Look-ups in named tables: a row name and a column name give one cell, copied from the table.

Kas:
|  | Vigob | Poribez | Duve | Duguges | Pivikik | Limuk | Rolu | Siz | Keki | Desevu |
|---|---|---|---|---|---|---|---|---|---|---|
| Zefoni | 11.634 | 10.120 | -0.494 | 36.003 | -0.266 | -51.663 | 10.671 | -48.232 | 17.113 | 26.248 |
| Gere | 76.270 | -17.088 | 52.361 | 11.387 | -21.344 | 30.497 | 0.400 | 63.546 | 3.028 | 26.608 |
| Levo | 4.986 | 66.686 | 19.031 | -10.072 | 50.982 | -45.993 | 1.272 | 1.412 | 61.721 | -4.954 |

Levo, Limuk: -45.993
Levo, Desevu: -4.954
Gere, Pivikik: -21.344
Gere, Desevu: 26.608
Zefoni, Rolu: 10.671
Gere, Duve: 52.361
Gere, Duguges: 11.387
Gere, Vigob: 76.270
Zefoni, Poribez: 10.120
Zefoni, Desevu: 26.248
Gere, Siz: 63.546
Levo, Duguges: -10.072
Levo, Siz: 1.412
Levo, Rolu: 1.272
Zefoni, Vigob: 11.634
Levo, Keki: 61.721

Table Mevare
	Sufuto	Buz	Lefal
Lako	6915	-9472	2062
Zovave	-8193	-465	2519
Pem	-941	-97	3847
Nub	1177	-3155	-1977
Tud	2223	5456	-1967
Norag	-4220	-1855	1948
Pip	-666	-3106	-3379
Nono	-3425	-2652	-1063
Mipo	7293	-1436	114
Lodetaz	-6259	118	50

Buz of Lodetaz is 118
Buz of Pip is -3106
Sufuto of Pem is -941
Lefal of Norag is 1948
Buz of Nono is -2652
Lefal of Nono is -1063
Buz of Lako is -9472
Sufuto of Lako is 6915
Buz of Zovave is -465
Buz of Nub is -3155
Buz of Pem is -97
Sufuto of Mipo is 7293
Lefal of Pip is -3379
Sufuto of Norag is -4220

Tuz
|  | Pigote | Sipu | Pifar | Deda | Mil | Nipuzug | Mon | Rolozum |
|---|---|---|---|---|---|---|---|---|
| Rolalug | 6972 | 3737 | 853 | 8694 | 237 | 4412 | 8030 | 2544 |
| Vasu | 5814 | 2827 | 1578 | 6979 | 1086 | 3574 | 5425 | 1665 |
| Rire | 6029 | 2845 | 1322 | 7356 | 855 | 3764 | 5658 | 1705 |
| Likin | 5463 | 2828 | 2271 | 6401 | 1622 | 3320 | 5108 | 1663 |
| Pugebud | 6664 | 3088 | 947 | 8406 | 404 | 4314 | 6766 | 2004 |
| Tet | 6319 | 2903 | 1103 | 7863 | 624 | 4028 | 6061 | 1793 |

Likin, Rolozum => 1663
Tet, Mon => 6061
Vasu, Rolozum => 1665
Rire, Nipuzug => 3764
Pugebud, Pifar => 947
Vasu, Pigote => 5814
Likin, Mon => 5108
Vasu, Pifar => 1578
Pugebud, Mon => 6766
Rolalug, Sipu => 3737
Likin, Pifar => 2271
Which row has the largest Deda? Rolalug

Table Nomav
         Lorudif  Suder  Suso  Mubofa   Kes   Doz   Luf  Zorafe
Dun          0.4   -3.1  -2.6     0.0   4.6   0.0  -1.5     2.0
Binof        5.4    8.6   4.9     6.7   5.8  -0.5   2.6     5.5
Zum          0.8   -2.0   3.2     2.9   1.7  -0.6   3.5     3.6
Rirom       -3.0    1.1  -2.4    -1.3   6.6  -0.5   8.6     2.1
Nosalin      0.3    6.6  -1.1    -0.2   7.2  -2.0   9.0     1.4
Dubime       6.1    0.0   6.6     6.4  -1.2  -6.1   5.9     6.8

Mubofa of Zum is 2.9
Lorudif of Nosalin is 0.3
Lorudif of Binof is 5.4
Zorafe of Binof is 5.5
Doz of Binof is -0.5
Doz of Rirom is -0.5
Suso of Nosalin is -1.1
Zorafe of Dubime is 6.8
Kes of Dun is 4.6
Doz of Zum is -0.6
Mubofa of Rirom is -1.3
Doz of Dun is 0.0
Which row has the largest Lorudif? Dubime

Table Leko
         Lirin    Zef    Pev  Tadeg  Nasode
Rav       5223  -6575  -2502      7    8569
Tal      -6722  -2252  -5181  -4232   -4842
Semu     -6837  -9438  -8559     19   -1236
Zudezi    7544  -4765   -468    401   -6134
Voluzin  -5872  -4818  -4695   2429   -6456

What is the Tadeg of Zudezi in Leko?
401
What is the Zef of Tal in Leko?
-2252
What is the Nasode of Voluzin in Leko?
-6456
What is the Lirin of Semu in Leko?
-6837
What is the Pev of Rav in Leko?
-2502
What is the Nasode of Rav in Leko?
8569
What is the Pev of Zudezi in Leko?
-468
What is the Lirin of Tal in Leko?
-6722
What is the Lirin of Rav in Leko?
5223
What is the Zef of Rav in Leko?
-6575

Lufunar:
         Sata  Zodame  Vagof  Gesis  Libudo  Ton
Sepave     79     100    116    215     137  148
Pivogi     77     108     31    172      60   32
Rigunuv    36     103    196    120      63   55
Zut        43      83    138    148     125  197
Vir        30     154    160     87      30   76

Zodame of Rigunuv = 103
Vagof of Pivogi = 31
Gesis of Sepave = 215
Zodame of Vir = 154
Gesis of Zut = 148
Vagof of Sepave = 116
Ton of Sepave = 148
Sata of Sepave = 79
Vagof of Zut = 138
Sata of Vir = 30
Vagof of Vir = 160
Sata of Zut = 43
Libudo of Rigunuv = 63
Sata of Rigunuv = 36
Zodame of Pivogi = 108
Zodame of Sepave = 100
Which row has the largest Libudo? Sepave

Table Palefav
	Tudapu	Siv	Nagaba	Rinos	Duvabat	Zakidot	Tififa	Pog	Sesila	Dopul
Sut	6204	3376	5379	2855	4743	4473	4884	4797	2514	4529
Bikeg	2761	2197	4658	6619	3064	3628	6087	3005	3212	3224
Guvo	2470	3753	3195	3182	4026	3995	4614	3373	1889	4403
Lof	3535	4814	3553	2240	4487	3341	3156	4133	4562	4312
Sen	4036	4032	4275	7680	2898	3611	3741	3357	5619	1706
Buv	2052	759	5734	7921	4489	3970	6666	3157	3209	3537

Zakidot of Buv is 3970
Duvabat of Sut is 4743
Siv of Sen is 4032
Sesila of Buv is 3209
Dopul of Bikeg is 3224
Pog of Guvo is 3373
Rinos of Buv is 7921
Rinos of Sen is 7680
Pog of Sut is 4797
Tififa of Guvo is 4614
Tudapu of Sen is 4036
Siv of Buv is 759
Dopul of Sut is 4529
Nagaba of Guvo is 3195
Nagaba of Bikeg is 4658
Duvabat of Guvo is 4026
Pog of Bikeg is 3005
Nagaba of Buv is 5734
Duvabat of Bikeg is 3064

Did =
           Lilub     Nire    Katag   Bodere      Kel
Gurezab  -28.400   -5.626    6.200   -5.557  -30.535
Keve      89.223   15.241   47.128   12.935    3.226
Lon       70.886  -27.384   50.389   29.743  -31.958
Pakane   -61.826   25.469  -23.283  -26.903    1.680
Dip      -58.829   66.723  -33.015  -46.575   34.738
Pelemok  -61.792   54.779  -31.371  -41.297   25.399
Rasodi    64.695   59.832   20.100  -13.601   43.510
Reb      -32.953   -2.829    1.512   -7.462  -25.645
Zak      -49.869    9.009  -11.302  -16.634  -14.098
Dar       88.811   20.179   46.720   10.098    5.419
Ded       34.225  -53.122   38.092   34.772  -50.484
Teg       76.164  -19.285   51.877   26.602  -27.187

Lon, Bodere -> 29.743
Reb, Nire -> -2.829
Pelemok, Katag -> -31.371
Lon, Lilub -> 70.886
Teg, Kel -> -27.187
Teg, Katag -> 51.877
Gurezab, Nire -> -5.626
Zak, Nire -> 9.009
Ded, Kel -> -50.484
Reb, Kel -> -25.645

Sebale:
        Butilod    Mab  Mopusun   Fafu  Duki  Bonene    Fus  Golit   Zin
Kepaso    -11.1  -25.0    -24.9  -18.4  60.6    58.6   -4.6   25.7  79.6
Dini       30.5   -3.3     27.7   76.0  37.5   -56.2  -20.6   13.6  16.9
Fefo       37.7  -45.4     -1.0   17.9  -2.9   -36.1  -85.6   76.9  35.9
Rotipe    -54.2  -12.2     -0.7  -48.2  29.1    78.9   36.0    0.7  54.7

Duki of Kepaso: 60.6
Fafu of Kepaso: -18.4
Mab of Rotipe: -12.2
Mopusun of Fefo: -1.0
Zin of Kepaso: 79.6
Fus of Kepaso: -4.6
Duki of Dini: 37.5

Berer =
cols = Dogo, Gileg, Zib, Gidi, Pirivuv, Seb, Roreg, Nogiga, Nipevom
Kire: [25371, 23244, 19665, 24750, 24511, 33099, 85484, 53110, 21602]
Dif: [23359, 23025, 21701, 26244, 23700, 25110, 65094, 74025, 26850]
Gonepof: [34384, 92484, 43922, 22905, 22073, 20695, 21397, 22185, 19187]

Pirivuv of Gonepof: 22073
Dogo of Kire: 25371
Nogiga of Dif: 74025
Zib of Gonepof: 43922
Zib of Dif: 21701
Gileg of Gonepof: 92484
Gidi of Kire: 24750
Nogiga of Kire: 53110
Seb of Kire: 33099
Roreg of Dif: 65094
Pirivuv of Kire: 24511
Gidi of Gonepof: 22905
Gileg of Dif: 23025
Roreg of Kire: 85484
Nipevom of Kire: 21602

Kuvil =
,Luti,Puba,Konenes,Tev,Paz,Mobaf,Topite,Novop
Nozor,116,150,16,172,115,160,19,169
Ketosi,140,65,138,75,126,121,152,119
Der,159,68,78,110,97,147,74,97
Pud,151,77,127,146,66,158,136,167
Tesi,158,173,0,39,227,29,72,118

Tev of Pud: 146
Paz of Der: 97
Topite of Nozor: 19
Luti of Nozor: 116
Novop of Der: 97
Luti of Pud: 151
Konenes of Ketosi: 138
Puba of Tesi: 173
Which row has the largest Puba? Tesi

Table Nep
	Tib	Rezora	Milod	Zekup	Raf
Vininop	-29	-36	-4	-8	27
Selonu	-52	-13	-16	-11	55
Piza	21	1	-17	-22	-69
Zavu	13	-11	-7	-22	-30
Zovak	10	48	-31	-35	-36
Bufa	8	-26	-19	-24	-21
Keve	3	28	-20	-28	-32
Lanim	-19	-13	-19	-23	29

Rezora of Piza: 1
Zekup of Keve: -28
Milod of Vininop: -4
Tib of Selonu: -52
Raf of Bufa: -21
Zekup of Lanim: -23
Raf of Keve: -32
Tib of Lanim: -19
Rezora of Vininop: -36
Milod of Keve: -20
Tib of Bufa: 8
Milod of Zavu: -7
Rezora of Lanim: -13
Rezora of Zavu: -11
Tib of Vininop: -29
Rezora of Bufa: -26
Zekup of Zovak: -35
Zekup of Bufa: -24
Raf of Vininop: 27
Raf of Piza: -69

